Each row has a name. Each piece below is followed by the name of the row it came from. Each question is about the rows just above it.

(53): [101,99,100,101,101,99,101,101,100,100,101,100,99,100,101,101,100,100,100,102,100,101,102,146,106,110,111,118,126,135,146,156,166,173,179,182,176,174,164,155,143,132,125,117,112,107,104,103,101,100,100,101,100,101,101,100,86,101]
(143): [101,99,100,99,100,99,101,100,97,146,101,100,99,100,101,101,100,100,100,102,100,101,102,146,106,110,111,118,126,135,146,156,166,173,179,182,176,174,164,155,143,132,125,117,112,107,104,103,101,100,100,101,100,113,120,125,70,135]
(103): [144,156,164,172,176,179,178,173,163,152,144,134,126,117,111,109,104,104,102,100,100,100,100,146,100,99,101,100,100,100,98,100,101,102,99,99,100,100,115,120,127,136,148,158,166,175,178,180,176,170,163,151,143,131,122,117,72,111]
(9): [169,160,149,138,129,120,114,111,106,103,101,101,101,100,101,99,100,99,100,99,101,100,100,146,101,100,100,98,99,99,101,100,100,100,99,101,100,102,99,100,101,102,102,104,106,109,116,121,130,141,151,161,169,176,180,178,83,176]
(80): [172,164,155,143,129,120,114,111,106,103,101,101,101,100,101,99,100,99,100,99,101,100,100,146,101,100,100,98,99,99,101,100,100,100,99,101,100,99,99,100,100,99,99,99,101,100,101,98,99,101,99,100,99,99,101,99,82,101]
[130,141,151,161,169,176] is in which row?	(9)
Which row holds [101,99,100,99,100,99,101,100,97,146,101,100,99,100,101,101,100,100,100,102,100,101,102,146,106,110,111,118,126,135,146,156,166,173,179,182,176,174,164,155,143,132,125,117,112,107,104,103,101,100,100,101,100,113,120,125,70,135]?	(143)
Which row holds [172,164,155,143,129,120,114,111,106,103,101,101,101,100,101,99,100,99,100,99,101,100,100,146,101,100,100,98,99,99,101,100,100,100,99,101,100,99,99,100,100,99,99,99,101,100,101,98,99,101,99,100,99,99,101,99,82,101]?	(80)
q: [101,99,100,101,101,99,101,101,100,100,101,100,99,100,101,101,100,100,100,102,100,101,102,146,106,110,111,118,126,135,146,156,166,173,179,182,176,174,164,155,143,132,125,117,112,107,104,103,101,100,100,101,100,101,101,100,86,101]	(53)

(137): [90,69,134,81,96,74,108,120,92,102,124,84,63,122,159,87,120,71,59,166,50,125,96,104,58,117,76,107,122,87,61,99,101,104,98,99,84,117,95,75,71,83,43,99,192]
(110): [59,6,141,65,74,59,90,133,65,102,99,108,60,161,162,75,87,115,41,131,44,121,110,101,89,42,76,103,89,116,101,117,110,110,139,79,121,88,67,106,85,102,50,95,183]
(16): [59,6,141,65,74,59,120,108,65,102,99,108,60,161,162,75,87,115,41,131,44,121,110,101,77,42,76,84,101,89,117,116,110,110,139,79,121,88,67,106,85,102,50,95,183]
(45): [81,67,123,72,82,93,104,126,84,90,124,99,70,127,148,84,105,71,61,165,47,129,95,111,71,113,71,108,117,93,82,86,100,103,100,101,99,115,93,73,72,97,48,96,189]
The row with [59,6,141,65,74,59,90,133,65,102,99,108,60,161,162,75,87,115,41,131,44,121,110,101,89,42,76,103,89,116,101,117,110,110,139,79,121,88,67,106,85,102,50,95,183] is	(110)
q: [89,116,101,117]	(110)
Which row holds [108,120]?	(137)

(127): [87,141,92,107,79,134,87,92,88,123,101,131,96,101,102,134,134,58,92,103,101,94,100,115,127,126,70,172,137,96,116,137,108,78,82,59,90,64,76,99,114,88]
(18): [87,141,92,107,79,134,87,92,88,123,101,131,96,101,102,134,134,58,92,103,101,94,100,115,127,126,66,172,137,96,116,137,108,78,78,59,93,64,76,97,114,88]
(130): [105,127,88,102,84,122,87,92,82,126,101,110,96,101,105,122,122,62,92,93,100,94,103,125,113,90,66,89,136,90,128,130,106,78,77,59,110,64,70,90,114,88]
(70): [87,136,88,107,84,117,105,92,82,119,110,128,101,101,102,117,117,92,58,103,111,103,105,125,122,122,66,117,133,88,128,110,114,78,78,55,112,64,76,92,114,88]
(76): [87,136,88,107,79,134,82,92,82,126,97,131,96,101,105,134,134,59,93,103,85,94,101,125,121,126,65,138,144,103,133,149,106,78,83,59,93,64,76,97,114,88]
(41): [89,136,88,107,79,131,87,92,82,126,101,129,96,101,104,131,131,59,92,103,98,94,101,125,120,112,66,135,141,96,128,137,106,78,78,59,98,64,76,97,114,88]
(73): [93,104,85,94,79,134,87,92,88,123,101,131,96,101,102,134,134,58,92,103,101,94,100,115,127,126,70,172,137,96,116,137,108,78,78,59,93,64,76,97,114,88]
[93,103,85,94] is in which row?	(76)
q: [93,104,85,94,79,134,87,92,88,123,101,131,96,101,102,134,134,58,92,103,101,94,100,115,127,126,70,172,137,96,116,137,108,78,78,59,93,64,76,97,114,88]	(73)
Where do [103,105,125,122] appear?	(70)
Which row holds [126,65,138,144,103,133,149,106,78,83]?	(76)

(119): [103,156,52,63,97]
(104): [121,103,155,52,166]
(109): [135,139,40,95,136]
(19): [36,153,91,86,153]
(59): [38,120,146,35,136]
(10): [91,53,153,91,86]
q: [91,53,153,91,86]	(10)
[103,155,52] is in which row?	(104)
[139,40,95,136] is in which row?	(109)
Which row holds [53,153]?	(10)
q: [146,35]	(59)

(56): [141,125,114,89,110,80,57,57,72,57,98,143,142,142,141,142,58,98,124,97,142,99]
(128): [126,45,36,30,34,34,104,97,43,103,170,104,90,90,89,113,80,169,43,169,96,169]
(84): [101,101,100,100,100,99,99,99,99,98,102,99,101,101,100,101,99,100,101,100,101,100]
(151): [101,101,100,100,100,100,99,99,99,99,100,101,101,101,101,101,99,100,101,100,101,100]
(13): [58,75,86,111,90,121,144,144,129,144,102,57,57,57,58,57,143,102,76,103,57,101]
(87): [102,101,101,100,101,100,98,98,99,98,99,102,102,102,102,102,98,99,101,99,102,99]
q: [101,100,101,100,98]	(87)
Where do [100,101,101,101,101,101,99] appear?	(151)
q: [99,98,99,102]	(87)

(55): [152,106,53,53]
(163): [106,98,88,96]
(33): [79,65,96,113]
(35): [170,155,114,70]
(155): [49,53,89,138]
(57): [79,49,53,87]
(66): [70,98,114,121]
(200): [66,53,70,96]
(81): [124,114,140,147]
(12): [97,81,62,61]
(98): [61,122,148,147]
(170): [79,65,53,70]
Where do [49,53,87] appear?	(57)
q: [61,122,148]	(98)
[65,53,70] is in which row?	(170)

